Here is a tiny trained network, its code and every weight. The questions are about switching its units off for an input and a class, where a switched-off unit gives its printed mean instead of its output.

import numpy as np


def w(rows, s, z=0):
    codes = np.array(rows[::2]) - 128.0
    scale = np.full(codes.shape[1], s)
    scale[-1] = z or s
    return codes * scale


def f(y):
    return np.maximum(y, 0)


def log_softmax(a):
    a = a - a.max(-1, keepdims=True)
    return a - np.log(np.exp(a).sum(-1, keepdims=True))


def net(x, mask):
    res = np.array(x, float).reshape(1, 7) / 4 @ E
    y = f(res @ A[0][:, :-1].T + A[0][:, -1])
    res = res + np.where(mask, y, B[0][:, -1]) @ B[0][:, :-1]
    return log_softmax(res[-1] @ U[:, :-1].T + U[:, -1])


A, B = {}, {}
E = w([
[123,9,147,143,156,142,171,137],'x0',
[128,128,127,131,130,129,126,125],'x1',
[132,131,210,144,102,87,127,86],'x2',
[114,98,66,144,62,65,112,125],'x3',
[98,96,139,107,103,175,55,116],'x4',
[121,146,171,147,161,80,72,190],'x5',
[94,130,114,65,211,68,140,86],'x6',
],0.013)
A[0] = w([
[155,141,147,205,82,195,123,160,7],'N0',
[110,170,173,105,84,118,142,115,122],'N1',
[128,46,150,181,160,164,132,149,16],'N2',
[52,86,154,88,55,197,48,129,98],'N3',
[151,129,190,118,198,134,79,204,65],'N4',
[128,94,125,197,119,45,59,226,84],'N5',
[113,157,178,136,170,205,151,149,58],'N6',
[79,100,155,131,135,133,161,187,11],'N7',
[109,112,117,86,177,121,72,79,101],'N8',
[166,127,95,93,98,135,174,96,82],'N9',
[128,153,99,122,191,206,142,185,185],'N10',
[124,59,198,121,100,106,169,128,86],'N11',
[129,63,103,127,85,118,148,165,112],'N12',
[146,203,105,108,98,125,89,113,28],'N13',
[121,134,140,145,98,124,132,75,255],'N14',
[205,103,126,140,57,139,139,178,55],'N15',
[178,153,216,116,164,177,142,94,142],'N16',
[137,107,147,129,106,186,68,115,126],'N17',
[118,127,6,104,140,161,113,193,122],'N18',
[178,107,131,113,99,179,145,49,82],'N19',
[126,129,123,145,113,184,159,66,20],'N20',
[223,152,119,193,119,102,208,163,190],'N21',
[141,127,114,121,96,173,165,93,39],'N22',
[165,202,133,102,121,169,103,117,51],'N23',
[137,164,163,94,149,200,164,144,60],'N24',
[150,124,114,89,146,167,157,53,53],'N25',
[131,185,91,149,70,96,101,98,150],'N26',
[138,178,143,91,110,125,107,147,44],'N27',
[160,132,149,186,59,181,130,178,33],'N28',
],0.011,0.0057)
B[0] = w([
[193,122,145,50,211,21,143,88,205],'N0',
[109,119,157,176,192,228,69,85,180],'N1',
[141,102,110,194,214,221,149,169,201],'N2',
[69,197,181,99,119,124,227,248,249],'N3',
[249,216,46,104,63,116,66,147,201],'N4',
[179,167,84,153,65,117,84,141,235],'N5',
[123,2,104,134,57,121,156,169,192],'N6',
[182,132,78,134,197,223,104,123,153],'N7',
[131,153,133,34,157,78,192,116,205],'N8',
[163,175,63,124,91,147,110,175,182],'N9',
[43,134,189,179,76,118,97,34,222],'N10',
[104,117,121,190,189,223,114,108,201],'N11',
[84,72,112,155,114,152,130,150,196],'N12',
[133,43,115,163,212,181,175,197,195],'N13',
[153,110,179,187,61,120,112,92,219],'N14',
[125,86,136,111,158,60,155,71,201],'N15',
[39,49,121,121,12,122,137,76,222],'N16',
[69,208,188,97,109,99,163,105,200],'N17',
[80,138,198,170,116,151,72,41,236],'N18',
[159,204,72,156,105,135,68,147,200],'N19',
[195,194,80,106,146,136,59,146,171],'N20',
[47,233,219,82,106,136,194,202,231],'N21',
[219,194,69,124,111,126,53,168,171],'N22',
[148,31,128,194,202,181,167,202,181],'N23',
[122,60,58,139,81,77,135,159,185],'N24',
[208,194,85,117,150,108,99,145,191],'N25',
[105,14,157,182,151,128,125,180,235],'N26',
[187,45,125,205,188,158,142,135,162],'N27',
[193,88,140,36,221,29,126,29,217],'N28',
],0.0074,0.011)
U = w([
[157,77,102,189,251,224,171,175,2],'0',
[157,120,114,16,207,28,167,44,135],'1',
[91,74,98,142,16,98,137,128,183],'2',
[241,228,91,117,78,161,44,162,36],'3',
[66,235,200,76,117,152,234,204,3],'4',
[98,139,164,146,96,140,125,97,254],'5',
[91,161,229,202,107,174,60,1,63],'6',
],0.0093,0.008)

Each question gives the input, the list of numbers given to net, and the class t.
The units are the neurons (one row each of A and B). Each row of codes is followed by its name. A weight is (code - 128) times the scale printed after its matrix; where a second scale follows, it is the last column's (A, B and U).
mask holds one flag per neuron, in row order. A switched-off neuron (its flag False) gives its mean, the last column of its row in B, instead of its output. The means were averaged over made-up inputs and are rounded, as every weight is.
A unit's drop is (log p(t) with every unit on - log p(t) with that unit switched off) / (log p(t) with every unit on - log p(t) with every unit switched off).
The circuit of an input: a set's keep is (log p(t) with only the set's units on - log p(t) with every unit switched off) / (log p(t) with every unit on - log p(t) with every unit switched off). Starting from the 12 units with the biggest drops (on a tie, the unit counted first), units are removed one at a time, each time the one whose removal leaves the highest keep (on an exact tie, the one counted first), for as long as the keep stays at least 0.8.
circuit, biggest first: the units of the circuit, biggest drop first
unit that matters most: the unit with the biggest drop
top k neurons: the k neurons with the biggest drops, biggest first
drop when u is switched off: that unit's drop, to one decimal
input [-3,-5,5,4,-8,7,7], class 4: circuit, biggest first -> [N28]
input [-6,-4,-7,-7,2,-7,3], class 2: circuit, biggest first -> [N24; N6]
input [-6,-7,1,3,-3,-4,-7], class 1: top 2 neurons -> [N28; N0]
input [-5,-4,-4,-1,0,4,4], class 0: circuit, biggest first -> [N13; N27]
input [-3,4,-7,-5,8,-1,6], class 4: top 3 neurons -> [N8; N3; N28]
input [0,0,4,-7,-3,3,4], class 2: circuit, biggest first -> [N16; N6]
input [4,-6,2,6,2,1,-6], class 1: circuit, biggest first -> [N28; N0]
input [3,-3,-7,3,-7,7,-6], class 3: top 2 neurons -> [N5; N3]
input [3,-2,-6,-5,0,-2,-3], class 6: top 2 neurons -> [N10; N18]
input [-8,-8,3,1,0,8,-2], class 0: circuit, biggest first -> [N13; N27]
input [3,-2,-8,-8,3,-7,6], class 2: top 3 neurons -> [N24; N6; N10]
input [3,-6,3,5,-6,7,-5], class 3: top 3 neurons -> [N5; N3; N16]
input [5,-1,-3,-8,-7,-6,0], class 2: circuit, biggest first -> [N16; N24]
input [-7,-1,-7,-5,7,-6,6], class 0: circuit, biggest first -> [N23]
input [-6,3,7,-1,7,6,7], class 1: top 4 neurons -> [N8; N21; N18; N10]
input [-8,4,8,-8,-5,-1,3], class 0: top 3 neurons -> [N23; N1; N13]
input [6,8,-8,-1,8,7,3], class 4: top 2 neurons -> [N3; N8]
input [5,0,7,0,-7,-6,-8], class 1: top 4 neurons -> [N28; N0; N15; N3]
input [1,1,-6,-2,-3,-1,0], class 6: circuit, biggest first -> [N10; N18]
input [-7,3,-8,3,-8,1,1], class 4: unit that matters most -> N21
input [-6,2,6,-6,6,8,-4], class 3: top 3 neurons -> [N4; N5; N10]
input [6,1,-6,4,-7,1,-7], class 1: top 3 neurons -> [N28; N15; N0]
input [4,4,5,0,6,-2,-2], class 4: top 2 neurons -> [N3; N18]
input [-1,6,1,-8,-7,6,-1], class 2: top 2 neurons -> [N16; N6]
input [-2,-8,-4,-7,-4,8,0], class 3: top 2 neurons -> [N4; N26]
input [1,-1,-7,3,4,-3,4], class 6: drop when N18 is switched off -> 0.9
input [-5,4,0,3,1,-6,-2], class 3: circuit, biggest first -> [N16]
input [-8,-6,7,-7,0,-5,-8], class 0: drop when N23 is switched off -> 0.8
input [-1,3,-8,0,0,3,-1], class 6: drop when N18 is switched off -> 0.1
